data =
[[-24 -59 -11  -5   6  -2  25   6  -6  35  28   1 -42  -4   9   4]
 [ 10 -45  35  17 -23  -6 -14  -5   2 -19 -20  -7  27  13   3  32]]
Counting starts at 1.
The entry at row 2, column 1: 10
The entry just right of -4 -> 9
The bottom-right entry -> 32
Which number is the entry at row 1, column 3? -11
Which number is the top-right entry? 4
The top entry of the column that holds the smallest entry: -59
The entry in the top-left corner: -24
Which number is the entry at row 2, column 2? -45

[[-26, -47, -21, 6, 19], [-9, 7, -2, -10, -1], [-2, -30, 1, 3, -26], [-9, -35, -2, 10, 50], [3, 19, 3, -11, 35], [-47, -24, -52, 42, 0]]
The entry just right of the smallest entry -> 42
Report the maximum.
50

[[-11 -11 -28   6 -27 -20  -8  23  -9  22  -1 -32 -14 -13  29]
 [ -4 -23   1   4  30  42  18   4  -5  10 -19   6   9  28 -21]
 [ 12  22  28  -8  19  -1   3 -32  11 -24   7  33  12   7 -25]
 [  5   3  17  -3  37  40  15 -12   3 -12 -11  24  14  24 -30]
 [ 13  29  23  -9  -1 -50  -9 -28  13 -32  18  24   4 -12  -8]
 [  5  29   3  -4 -29 -50 -18 -13   7 -11  20  -2  -8 -27  18]
 [  5 -11  18  -3  30  45  15  -9   3 -14 -10  25  13  23 -31]
 [ -5 -32  -4   4  25  49  17  13  -7   8 -20   0   7  27 -17]
 [-14 -37 -27  10  -7  18   4  32 -11  31 -15 -29  -7   6  16]
 [  5  23   3  -4 -27 -36 -18 -10   7 -15  21  -2  -8 -27  18]
 [-13 -24 -28   9 -13  12   1  29 -12  27 -12 -31  -9   1  20]
 [ -5  10 -18   2 -32 -33 -16  12  -2   5  11 -23 -14 -24  30]
 [  2  23  -5  -1 -30 -51 -18  -2   4 -12  18 -10 -10 -28  23]]
Indices start at 1.
What is the top entry of the column that holds the largest entry?
A: -20
What is the entry directly below 8?
A: 31
The entry in the bottom-right corner is 23
The entry in row 3 and column 1 is 12
The entry at row 1, column 3 -> -28
What is the entry at row 2, column 1?
A: -4
The entry just right of the smallest entry: -18
The entry at row 3, column 2 is 22
The entry directly below the largest entry -> 18
The entry directly below the centre entry -> 13
The bottom-left entry: 2
The entry directly above 49 is 45
The entry at row 1, column 1 -> -11
What is the entry in row 2 and column 3?
A: 1
The entry just left of the centre entry -> 15
The bottom entry of the column that holds the smallest entry: -51
What is the entry just left of the smallest entry?
A: -30
The entry in row 1 and column 2: -11
The entry just right of the largest entry: 17
The entry directly above the centre entry -> -13
What is the top-right entry?
A: 29
What is the entry just left of the largest entry?
A: 25

[[ 0.190 -0.161  0.282  0.170  0.095 -0.177  0.220  0.066 -0.186]
 [ 0.075  0.200  0.064 -0.179 -0.010  0.190 -0.181  0.258  0.034]
 [ 0.025  0.058 -0.079  0.099 -0.098  0.078  0.099 -0.023  0.111]
 [ 0.046  0.050 -0.107  0.063 -0.014  0.007 -0.019 -0.079  0.125]
 [ 0.091  0.126 -0.086  0.112  0.020  0.095  0.022  0.007  0.010]
 [-0.255 -0.063  0.085 -0.015  0.200  0.057  0.110 -0.052  0.219]]
The bottom-right entry is 0.219
Report the 1st entry in reading order.
A: 0.190
Report the entry just right of 0.220.
A: 0.066
Report the entry just left of the largest entry.
A: -0.161
Report the entry directly above -0.052.
A: 0.007
Report the 2nd smallest entry.
A: -0.186
The bottom-left entry is -0.255
Report the second entry on the diagonal from the top-right corner.
A: 0.258
Report the entry directly below -0.179.
A: 0.099
The largest entry in the first row -> 0.282
Report the entry just right of the largest entry.
A: 0.170
The third entry on the main diagonal -> -0.079
The second entry on the main diagonal -> 0.200
The entry directly above -0.014: -0.098
Report the 3rd largest entry.
A: 0.220
Report the entry directly below 0.034.
A: 0.111
Report the entry directly below 0.078.
A: 0.007
Report the entry directly above the smallest entry.
A: 0.091
The entry directly below 0.220 is -0.181
Report the entry just right of 0.112.
A: 0.020
Report the 5th entry in reading order.
A: 0.095
The entry directly below 0.126 -> -0.063
The entry directly below the largest entry: 0.064
Report the third-last entry, reading row by row.
A: 0.110
Report the entry directly above -0.098.
A: -0.010
Report the 5th entry from the end, reading row by row.
A: 0.200
The 4th-last entry, reading row by row -> 0.057
Report the entry just left of 0.063.
A: -0.107

m =
5	5	5	5	2	2	5	5	6	5	5	5	6	3	4	5
5	5	5	5	2	1	5	4	6	5	5	5	7	4	4	5
3	5	5	5	3	1	4	4	5	4	4	5	8	5	5	4
4	5	5	5	3	1	4	4	5	4	4	5	7	4	4	5
2	2	2	2	4	6	5	5	6	2	0	3	7	8	1	2
3	5	5	5	4	1	4	3	5	3	4	5	8	6	5	3
2	4	4	5	5	2	3	3	4	3	3	4	8	7	5	3
6	5	5	5	2	2	5	5	6	5	5	5	5	3	4	6
3	2	3	2	4	5	5	4	6	2	0	3	8	9	2	2
3	5	4	5	4	2	3	3	4	3	3	4	8	7	5	3
1	2	1	3	4	7	5	6	5	2	0	3	7	8	1	1
4	5	5	5	3	1	4	4	5	4	4	5	8	5	5	4
3	3	3	2	4	4	4	3	6	2	1	3	8	9	2	2
Rows and columns are numbered from 1.
The entry at row 1, column 3 -> 5
The entry in row 1 and column 2?
A: 5
The entry in the top-left corner is 5
The entry in row 2 and column 1: 5
The entry at row 3, column 1 -> 3
The entry in the bottom-right corner?
A: 2
The entry in the top-right corner?
A: 5
The entry in the bottom-left corner?
A: 3
The entry in row 3 and column 2?
A: 5
